Here is a tiny trained network, its code and every weight. The questions are about switching its units off for an input and a class, where a switched-off unit gives its printed mean instead of its output.

import numpy as np


def w(rows, s, z=0):
    codes = np.array(rows[::2]) - 128.0
    scale = np.full(codes.shape[1], s)
    scale[-1] = z or s
    return codes * scale


def f(y):
    return np.maximum(y, 0)


def log_softmax(a):
    a = a - a.max(-1, keepdims=True)
    return a - np.log(np.exp(a).sum(-1, keepdims=True))


def net(x, mask):
    res = np.array(x, float).reshape(1, 4) / 4 @ E
    y = f(res @ A[0][:, :-1].T + A[0][:, -1])
    res = res + np.where(mask, y, B[0][:, -1]) @ B[0][:, :-1]
    return log_softmax(res[-1] @ U[:, :-1].T + U[:, -1])


A, B = {}, {}
E = w([
[141,141,157,132,112,138,125],'x0',
[156,240,97,150,177,143,199],'x1',
[129,117,151,4,89,20,145],'x2',
[156,143,134,109,119,156,114],'x3',
],0.019)
A[0] = w([
[131,95,119,212,162,202,109,254],'N0',
[132,174,123,215,174,191,171,114],'N1',
[102,96,125,199,155,164,56,159],'N2',
[153,183,119,103,149,109,237,82],'N3',
[141,220,78,190,183,184,230,120],'N4',
[132,245,104,120,158,124,231,126],'N5',
],0.012,0.0089)
B[0] = w([
[85,133,62,222,110,173,3,238],'N0',
[109,136,180,123,155,117,84,224],'N1',
[121,130,122,160,82,182,123,204],'N2',
[189,168,65,99,127,111,166,195],'N3',
[143,126,174,137,225,82,80,254],'N4',
[202,150,127,143,166,126,193,232],'N5',
],0.016,0.025)
U = w([
[95,103,84,190,108,194,112,144],'0',
[141,124,148,179,230,122,113,83],'1',
[127,25,153,74,74,41,133,254],'2',
[188,143,106,137,167,108,252,32],'3',
],0.014,0.0081)

Each question gives the input, the list of numbers given to net, and the class t.
The units are the neurons (one row each of A and B). Each row of codes is followed by its name. A weight is (code - 128) times the scale printed after its matrix; where a second scale follows, it is the last column's (A, B and U).
mask holds one flag per neuron, in row order. A switched-off neuron (its flag False) gives its mean, the last column of its row in B, instead of its output. The means were averaged over made-up inputs and are rounded, as every weight is.
A unit's drop is (log p(t) with every unit on - log p(t) with that unit switched off) / (log p(t) with every unit on - log p(t) with every unit switched off).
The circuit of an input: a set's keep is (log p(t) with only the set's units on - log p(t) with every unit switched off) / (log p(t) with every unit on - log p(t) with every unit switched off). Starting from all 6 units, units are removed one at a time, each time the one whose removal leaves the highest keep (on an exact tie, the one counted first), for as long as the keep stays at least 0.8.
circuit, biggest first: the units of the circuit, biggest drop first
k most important neurons: the k neurons with the biggest drops, biggest first
drop when u is switched off: that unit's drop, to one decimal
input [1,8,1,5], class 3: circuit, biggest first -> [N5]
input [5,0,-1,6], class 0: 2 most important neurons -> [N4, N5]
input [-8,-1,6,8], class 2: 2 most important neurons -> [N5, N0]
input [2,-1,6,7], class 2: circuit, biggest first -> [N5, N0]
input [-1,6,1,0], class 3: 2 most important neurons -> [N0, N5]
input [2,6,1,-3], class 3: 2 most important neurons -> [N0, N5]
input [-4,0,-6,-1], class 0: 2 most important neurons -> [N0, N2]
input [5,-4,-5,3], class 0: drop when N3 is switched off -> 0.0
input [5,-3,1,-6], class 2: drop when N5 is switched off -> 0.1
input [3,0,4,2], class 2: drop when N0 is switched off -> 0.4
